Below is a small trained network, with its code and all its weights. Each question gives an input and a class and asks what happens when units are switched off, that is, made to give their printed mean instead of their output.

import numpy as np


def w(rows, s, z=0):
    codes = np.array(rows[::2]) - 128.0
    scale = np.full(codes.shape[1], s)
    scale[-1] = z or s
    return codes * scale


def f(y):
    return np.maximum(y, 0)


def log_softmax(a):
    a = a - a.max(-1, keepdims=True)
    return a - np.log(np.exp(a).sum(-1, keepdims=True))


def net(x, mask):
    res = np.array(x, float).reshape(1, 6) / 4 @ E
    y = f(res @ A[0][:, :-1].T + A[0][:, -1])
    res = res + np.where(mask, y, B[0][:, -1]) @ B[0][:, :-1]
    return log_softmax(res[-1] @ U[:, :-1].T + U[:, -1])


A, B = {}, {}
E = w([
[144,137,63,219],'x0',
[130,130,124,126],'x1',
[34,88,82,111],'x2',
[90,249,137,131],'x3',
[126,128,131,131],'x4',
[128,127,129,129],'x5',
],0.013)
A[0] = w([
[131,129,124,101,55],'n0',
[125,205,83,111,71],'n1',
[104,112,217,22,123],'n2',
[116,118,173,64,97],'n3',
[79,219,164,148,35],'n4',
[65,94,94,120,93],'n5',
[199,124,108,106,35],'n6',
[123,167,119,133,47],'n7',
[132,145,61,194,123],'n8',
[174,23,125,126,55],'n9',
[184,141,162,151,110],'n10',
[175,4,121,134,70],'n11',
[239,133,157,157,48],'n12',
[129,117,169,52,101],'n13',
[159,123,59,206,95],'n14',
[135,122,105,178,93],'n15',
[167,58,85,186,104],'n16',
[187,147,183,139,45],'n17',
[80,96,55,102,64],'n18',
[69,105,85,113,76],'n19',
[139,134,82,195,92],'n20',
[171,50,107,115,3],'n21',
[120,122,207,45,116],'n22',
[199,137,168,131,33],'n23',
[153,125,81,195,98],'n24',
[110,174,100,180,140],'n25',
[162,134,72,96,246],'n26',
[147,121,71,175,75],'n27',
[88,224,140,141,71],'n28',
[242,102,142,119,75],'n29',
[53,76,50,75,67],'n30',
[199,145,174,142,100],'n31',
[54,94,91,114,67],'n32',
[204,158,176,130,96],'n33',
],0.014,0.0046)
B[0] = w([
[115,102,143,145,133],'n0',
[134,74,119,42,194],'n1',
[197,78,201,192,248],'n2',
[166,85,171,196,191],'n3',
[137,110,99,4,222],'n4',
[57,223,82,160,198],'n5',
[112,153,118,124,159],'n6',
[172,126,132,82,157],'n7',
[186,65,218,179,217],'n8',
[137,84,109,23,227],'n9',
[97,155,97,136,192],'n10',
[131,123,124,11,250],'n11',
[92,172,83,161,221],'n12',
[177,73,204,197,197],'n13',
[149,86,191,181,224],'n14',
[157,107,161,162,173],'n15',
[166,85,176,80,225],'n16',
[53,201,94,189,193],'n17',
[104,168,67,167,201],'n18',
[107,211,82,175,191],'n19',
[155,111,192,154,200],'n20',
[123,105,136,27,194],'n21',
[165,55,188,193,225],'n22',
[104,179,82,162,187],'n23',
[163,112,174,186,203],'n24',
[142,56,165,117,203],'n25',
[164,116,129,143,175],'n26',
[158,101,156,170,189],'n27',
[141,88,106,2,229],'n28',
[75,176,59,132,211],'n29',
[85,200,70,166,232],'n30',
[67,186,87,135,208],'n31',
[98,203,85,160,202],'n32',
[77,186,72,149,217],'n33',
],0.0086,0.012)
U = w([
[163,54,180,173,121],'0',
[137,81,109,1,253],'1',
[95,164,63,157,31],'2',
],0.014,0.0037)

Each question gives the input, the list of numbers given to net, and the class t.
The units are the neurons (one row each of A and B). Each row of codes is followed by its name. A weight is (code - 128) times the scale printed after its matrix; where a second scale follows, it is the last column's (A, B and U).
mask holds one flag per neuron, in row order. A switched-off neuron (its flag False) gives its mean, the last column of its row in B, instead of its output. The means were averaged over made-up inputs and are rounded, as every weight is.
A unit's drop is (log p(t) with every unit on - log p(t) with that unit switched off) / (log p(t) with every unit on - log p(t) with every unit switched off).
The circuit of an input: a set's keep is (log p(t) with only the set's units on - log p(t) with every unit switched off) / (log p(t) with every unit on - log p(t) with every unit switched off). Starting from the 12 units with the biggest drops (on a tie, the unit counted first), units are removed one at a time, each time the one whose removal leaves the highest keep (on an exact tie, the one counted first), for as long as the keep stays at least 0.8.
circuit, biggest first: the units of the circuit, biggest drop first
unit that matters most: the unit with the biggest drop
top k neurons: the k neurons with the biggest drops, biggest first
drop when u is switched off: that unit's drop, to one decimal
input [7,-3,1,8,-4,-3], class 1: circuit, biggest first	[n28]
input [-7,3,-7,2,2,1], class 0: top 4 neurons	[n2 n22 n13 n3]
input [-5,-4,-6,3,-1,-6], class 2: top 2 neurons	[n33 n17]
input [7,-3,6,-8,-6,-4], class 1: top 2 neurons	[n11 n9]
input [-4,-3,-6,-6,0,-2], class 1: top 2 neurons	[n9 n11]
input [-7,8,-6,4,3,0], class 0: top 2 neurons	[n2 n22]
input [-6,2,7,-5,8,-4], class 2: top 2 neurons	[n30 n5]
input [3,8,-6,-5,-5,8], class 2: top 2 neurons	[n12 n29]
input [-4,-3,8,-7,-6,-3], class 2: top 2 neurons	[n30 n5]
input [-3,-3,-8,7,-1,6], class 2: top 4 neurons	[n17 n33 n11 n31]
input [-7,-8,3,-6,-3,7], class 0: drop when n2 is switched off	0.7
input [8,0,-4,7,1,-1], class 0: drop when n8 is switched off	0.4
input [3,8,-4,4,-3,-1], class 1: drop when n28 is switched off	0.3
input [-6,3,2,-6,2,-8], class 0: unit that matters most	n2
